Below are the code and all the weights of a small trained network. Each question names an input and a class and asks about switching units off, where a switched-off unit gives its printed mean instead of its output.

import numpy as np


def w(rows, s, z=0):
    codes = np.array(rows[::2]) - 128.0
    scale = np.full(codes.shape[1], s)
    scale[-1] = z or s
    return codes * scale


def norm(h):
    return h / np.sqrt((h * h).mean(-1, keepdims=True) + 1e-5)


def f(y):
    return y / 2 * (1 + np.tanh(0.7978845608 * (y + 0.044715 * y**3)))


def log_softmax(a):
    a = a - a.max(-1, keepdims=True)
    return a - np.log(np.exp(a).sum(-1, keepdims=True))


def net(x, mask):
    res = np.array(x, float).reshape(1, 4) / 4 @ E
    u = 0
    for l in range(4):
        y = f(norm(res) @ A[l][:, :-1].T + A[l][:, -1])
        res = res + np.where(mask[u : u + 10], y, B[l][:, -1]) @ B[l][:, :-1]
        u += 10
    return log_softmax(norm(res)[-1] @ U[:, :-1].T + U[:, -1])


A, B = {}, {}
E = w([
[130,158,255],'x0',
[128,127,128],'x1',
[217,190,72],'x2',
[98,252,146],'x3',
],0.0098)
A[0] = w([
[206,99,193,90],'L0N0',
[3,159,91,3],'L0N1',
[64,204,117,179],'L0N2',
[125,63,218,8],'L0N3',
[203,146,135,135],'L0N4',
[198,116,224,186],'L0N5',
[170,156,120,130],'L0N6',
[96,152,146,105],'L0N7',
[62,176,102,143],'L0N8',
[148,114,146,127],'L0N9',
],0.015,0.0047)
B[0] = w([
[234,83,199,189],'L0N0',
[1,120,5,191],'L0N1',
[86,248,99,249],'L0N2',
[8,62,155,191],'L0N3',
[238,111,147,192],'L0N4',
[167,122,216,254],'L0N5',
[195,138,96,167],'L0N6',
[77,157,131,149],'L0N7',
[113,173,67,202],'L0N8',
[141,122,161,137],'L0N9',
],0.017,0.0056)
A[1] = w([
[96,143,149,8],'L1N0',
[6,46,162,130],'L1N1',
[101,174,216,166],'L1N2',
[164,80,114,81],'L1N3',
[116,79,130,53],'L1N4',
[124,87,172,149],'L1N5',
[73,75,131,152],'L1N6',
[23,150,152,55],'L1N7',
[121,113,117,63],'L1N8',
[127,25,136,72],'L1N9',
],0.017,0.0019)
B[1] = w([
[119,99,123,134],'L1N0',
[145,250,87,253],'L1N1',
[100,66,163,196],'L1N2',
[87,93,111,164],'L1N3',
[155,165,125,145],'L1N4',
[180,93,103,173],'L1N5',
[136,195,123,182],'L1N6',
[122,25,147,223],'L1N7',
[146,134,119,124],'L1N8',
[182,189,127,204],'L1N9',
],0.022,0.0074)
A[2] = w([
[1,37,114,152],'L2N0',
[128,138,131,152],'L2N1',
[109,121,232,24],'L2N2',
[173,19,72,184],'L2N3',
[106,89,63,121],'L2N4',
[150,127,173,99],'L2N5',
[104,142,15,1],'L2N6',
[78,227,172,149],'L2N7',
[190,146,118,50],'L2N8',
[135,95,116,110],'L2N9',
],0.016,0.0027)
B[2] = w([
[3,100,167,214],'L2N0',
[130,128,134,139],'L2N1',
[149,178,37,182],'L2N2',
[96,33,134,183],'L2N3',
[117,103,173,165],'L2N4',
[142,183,149,156],'L2N5',
[211,157,90,240],'L2N6',
[213,100,185,253],'L2N7',
[47,115,126,184],'L2N8',
[120,120,107,122],'L2N9',
],0.023,0.0072)
A[3] = w([
[127,198,239,93],'L3N0',
[105,227,5,105],'L3N1',
[65,201,147,140],'L3N2',
[134,109,93,2],'L3N3',
[18,179,88,39],'L3N4',
[163,186,90,175],'L3N5',
[87,83,119,221],'L3N6',
[226,151,104,225],'L3N7',
[114,118,132,184],'L3N8',
[134,130,120,106],'L3N9',
],0.019,0.0018)
B[3] = w([
[2,102,53,206],'L3N0',
[236,180,60,242],'L3N1',
[164,15,151,177],'L3N2',
[99,113,120,129],'L3N3',
[56,168,18,194],'L3N4',
[81,151,168,204],'L3N5',
[181,141,71,156],'L3N6',
[140,143,217,254],'L3N7',
[131,94,107,130],'L3N8',
[117,126,135,129],'L3N9',
],0.027,0.012)
U = w([
[212,189,131,223],'0',
[74,147,200,221],'1',
[124,159,4,2],'2',
[35,71,84,54],'3',
[164,17,84,117],'4',
[202,59,220,44],'5',
],0.027,0.004)

Each question gives the input, the list of numbers given to net, and the class t.
The units are the neurons (one row each of A and B). Each row of codes is followed by its name. A weight is (code - 128) times the scale printed after its matrix; where a second scale follows, it is the last column's (A, B and U).
mask holds one flag per neuron, layer by layer. A switched-off neuron (its flag False) gives its mean, the last column of its row in B, instead of its output. The means were averaged over made-up inputs and are rounded, as every weight is.
A unit's drop is (log p(t) with every unit on - log p(t) with that unit switched off) / (log p(t) with every unit on - log p(t) with every unit switched off).
most important unit: the unit with the biggest drop
k most important neurons: the k neurons with the biggest drops, biggest first
k most important neurons of layer l: the k neurons of layer l with the biggest drops, biggest first
drop when u is switched off: that unit's drop, to one decimal
input [7,4,-2,-7], class 1: most important neuron => [L0N3]
input [8,-3,0,2], class 3: 2 most important neurons => [L3N0, L1N2]
input [-3,-5,3,-1], class 4: 2 most important neurons => [L0N2, L1N1]
input [-6,-1,1,8], class 0: 2 most important neurons => [L2N6, L0N3]
input [1,6,4,5], class 1: 3 most important neurons => [L2N7, L0N1, L1N1]
input [-7,3,8,-3], class 4: 3 most important neurons => [L1N1, L2N3, L0N2]
input [8,8,8,8], class 1: 2 most important neurons => [L3N0, L3N1]
input [2,3,1,-7], class 5: 3 most important neurons => [L0N0, L1N5, L0N1]
input [1,4,0,-6], class 1: 3 most important neurons of layer 0 => [L0N3, L0N1, L0N0]
input [-7,5,8,0], class 4: 4 most important neurons => [L1N1, L0N2, L2N3, L1N9]
input [2,4,8,7], class 1: 2 most important neurons => [L0N1, L1N1]
input [0,0,-1,7], class 2: 4 most important neurons => [L0N8, L0N5, L1N1, L0N1]
input [-8,-1,-1,-4], class 0: 2 most important neurons of layer 0 => [L0N4, L0N0]
input [-1,0,0,-7], class 0: most important unit => L0N4
input [-6,-1,8,0], class 4: 3 most important neurons of layer 1 => [L1N1, L1N9, L1N6]
input [-7,-3,2,-1], class 4: 2 most important neurons of layer 0 => [L0N2, L0N3]
input [-8,2,1,-4], class 4: 2 most important neurons of layer 0 => [L0N3, L0N1]
input [6,3,0,6], class 3: 2 most important neurons of layer 1 => [L1N2, L1N1]
input [6,2,2,0], class 5: 2 most important neurons of layer 1 => [L1N1, L1N5]
input [2,3,7,4], class 1: most important unit => L2N0
input [-8,3,6,-7], class 4: drop when L1N1 is switched off => 0.7
input [7,-6,8,5], class 1: drop when L3N1 is switched off => 0.1
